Here is a tiny trained network, its code and every weight. The questions are about switching its units off for an input and a class, where a switched-off unit gives its printed mean instead of its output.

import numpy as np


def w(rows, s, z=0):
    codes = np.array(rows[::2]) - 128.0
    scale = np.full(codes.shape[1], s)
    scale[-1] = z or s
    return codes * scale


def norm(h):
    return h / np.sqrt((h * h).mean(-1, keepdims=True) + 1e-5)


def f(y):
    return np.maximum(y, 0)


def log_softmax(a):
    a = a - a.max(-1, keepdims=True)
    return a - np.log(np.exp(a).sum(-1, keepdims=True))


def net(x, mask):
    res = np.array(x, float).reshape(1, 7) / 4 @ E
    u = 0
    for l in range(4):
        y = f(norm(res) @ A[l][:, :-1].T + A[l][:, -1])
        res = res + np.where(mask[u : u + 4], y, B[l][:, -1]) @ B[l][:, :-1]
        u += 4
    return log_softmax(norm(res)[-1] @ U[:, :-1].T + U[:, -1])


A, B = {}, {}
E = w([
[168,119,125,32,99,133,142,120,31,97],'x0',
[23,65,109,124,99,229,102,108,130,95],'x1',
[129,138,1,126,146,68,98,71,147,167],'x2',
[98,147,220,61,118,134,88,122,174,173],'x3',
[96,113,112,69,40,100,164,183,131,82],'x4',
[107,122,42,229,114,200,130,7,166,143],'x5',
[87,155,82,161,127,167,84,128,134,145],'x6',
],0.0079)
A[0] = w([
[144,130,99,131,125,109,133,113,169,162,92],'0.n1',
[193,128,10,135,118,35,158,150,50,84,2],'0.n2',
[168,55,110,154,113,118,207,100,164,64,64],'0.n3',
[62,101,84,81,63,159,135,130,113,68,34],'0.n4',
],0.013,0.0035)
B[0] = w([
[123,117,141,174,142,137,118,142,114,126,165],'0.n1',
[206,181,79,144,133,189,247,151,144,91,244],'0.n2',
[102,106,176,171,111,65,119,69,112,96,177],'0.n3',
[122,57,127,116,88,140,152,125,143,151,208],'0.n4',
],0.014,0.011)
A[1] = w([
[187,125,152,89,91,4,176,145,69,116,142],'1.n1',
[228,144,88,24,132,34,142,164,74,130,3],'1.n2',
[105,173,130,164,125,55,106,185,222,152,10],'1.n3',
[135,131,223,75,119,102,166,212,72,78,26],'1.n4',
],0.011,0.0018)
B[1] = w([
[155,157,97,163,44,38,2,127,168,108,241],'1.n1',
[175,157,74,6,146,82,104,125,158,159,223],'1.n2',
[113,125,153,137,115,125,248,157,213,170,189],'1.n3',
[160,123,172,182,209,200,105,124,9,96,254],'1.n4',
],0.0091,0.008)
A[2] = w([
[99,107,50,151,163,158,82,37,142,216,6],'2.n1',
[81,134,73,159,152,160,119,47,185,155,153],'2.n2',
[170,149,123,49,182,59,62,133,121,187,63],'2.n3',
[2,57,51,76,59,211,118,122,105,76,58],'2.n4',
],0.015,0.0018)
B[2] = w([
[193,165,89,116,230,180,121,70,138,73,196],'2.n1',
[65,154,92,93,166,115,89,100,145,144,217],'2.n2',
[83,96,122,34,58,114,79,144,133,109,193],'2.n3',
[87,43,127,140,8,141,178,127,54,215,249],'2.n4',
],0.013,0.011)
A[3] = w([
[88,127,202,140,181,244,35,182,68,66,27],'3.n1',
[85,162,52,113,158,137,66,16,135,173,54],'3.n2',
[49,150,62,137,227,181,104,31,102,139,2],'3.n3',
[29,158,166,149,174,134,182,167,254,191,88],'3.n4',
],0.012,0.0029)
B[3] = w([
[152,166,220,155,239,99,212,97,70,248,211],'3.n1',
[152,133,118,222,175,237,103,142,152,137,237],'3.n2',
[143,108,156,27,154,230,53,15,223,99,254],'3.n3',
[37,122,45,132,154,31,120,207,153,162,229],'3.n4',
],0.011,0.0077)
U = w([
[110,119,89,131,173,228,90,56,197,142,185],'0',
[71,16,147,140,10,189,164,124,73,180,166],'1',
[159,156,146,5,76,81,35,213,97,99,162],'2',
[237,181,40,134,98,139,206,169,125,55,153],'3',
[155,141,237,125,195,113,131,153,44,197,81],'4',
[52,144,103,142,166,60,113,204,194,185,73],'5',
[130,118,173,227,79,62,95,79,120,60,2],'6',
],0.012,0.0026)

Each question gives the input, the list of numbers given to net, and the class t.
The units are the neurons (one row each of A and B). Each row of codes is followed by its name. A weight is (code - 128) times the scale printed after its matrix; where a second scale follows, it is the last column's (A, B and U).
mask holds one flag per neuron, layer by layer. A switched-off neuron (its flag False) gives its mean, the last column of its row in B, instead of its output. The means were averaged over made-up inputs and are rounded, as every weight is.
A unit's drop is (log p(t) with every unit on - log p(t) with that unit switched off) / (log p(t) with every unit on - log p(t) with every unit switched off).
The circuit of an input: a set's keep is (log p(t) with only the set's units on - log p(t) with every unit switched off) / (log p(t) with every unit on - log p(t) with every unit switched off). Starting from the 12 units with the biggest drops (on a tie, the unit counted first), units are removed one at a time, each time the one whose removal leaves the highest keep (on an exact tie, the one counted first), for as long as the keep stays at least 0.8.
units of the circuit, in order: the units of the circuit, biggest drop first
most important unit: the unit with the biggest drop
k most important neurons: the k neurons with the biggest drops, biggest first
top k neurons in layer l: the k neurons of layer l with the biggest drops, biggest first
drop of u: that unit's drop, to one decimal
input [8,3,6,-2,6,4,-7], class 3: units of the circuit, in order	(0.n2)
input [-7,5,-5,-2,4,-3,-8], class 4: units of the circuit, in order	(1.n4, 3.n1)
input [2,0,-2,3,-2,-4,-6], class 2: 4 most important neurons	(1.n2, 2.n3, 1.n1, 0.n1)
input [2,-3,-6,-1,-5,3,-3], class 4: 3 most important neurons	(0.n2, 2.n4, 3.n1)
input [-5,-5,-2,5,8,-3,5], class 5: 4 most important neurons	(1.n3, 0.n2, 3.n4, 2.n4)
input [-2,5,1,8,-4,-3,-4], class 4: 2 most important neurons	(3.n1, 1.n2)
input [6,8,-3,0,-8,-6,-2], class 4: 2 most important neurons	(1.n4, 3.n1)
input [6,-3,-5,-1,4,6,-3], class 6: units of the circuit, in order	(0.n3, 1.n1)
input [-2,5,8,-6,4,-1,2], class 1: 2 most important neurons	(0.n4, 2.n4)
input [-5,2,4,-8,8,2,4], class 1: 2 most important neurons	(0.n4, 2.n4)
input [0,4,1,8,-2,-8,-3], class 4: 3 most important neurons	(1.n4, 3.n1, 2.n4)
input [-6,-5,1,-5,-6,-4,5], class 5: units of the circuit, in order	(1.n4, 2.n1)
input [-5,5,-6,-2,2,7,2], class 1: 4 most important neurons	(2.n4, 0.n4, 1.n2, 1.n1)
input [5,4,-7,4,5,-5,-7], class 4: most important unit	1.n4
input [-3,-2,-4,2,3,6,-5], class 6: 2 most important neurons	(0.n3, 2.n4)
input [5,-1,-3,8,-6,-4,-2], class 2: 4 most important neurons	(2.n3, 1.n2, 1.n1, 0.n1)
input [-7,-7,0,-4,-3,-2,2], class 5: 2 most important neurons	(3.n4, 1.n4)
input [-3,-7,5,3,2,-5,-1], class 2: 2 most important neurons	(2.n3, 1.n2)
input [3,1,4,-3,-1,-1,1], class 3: drop of 0.n2	0.0
input [-3,2,6,4,8,-6,-1], class 2: units of the circuit, in order	(1.n2)
input [4,-4,8,3,-7,-4,-4], class 2: drop of 2.n3	0.5
input [0,2,6,1,2,-4,7], class 1: drop of 2.n4	0.1
input [-7,2,2,7,1,-4,-4], class 5: drop of 1.n3	0.2
input [7,4,0,-3,-3,-6,-8], class 2: top 2 neurons in layer 1	(1.n2, 1.n1)
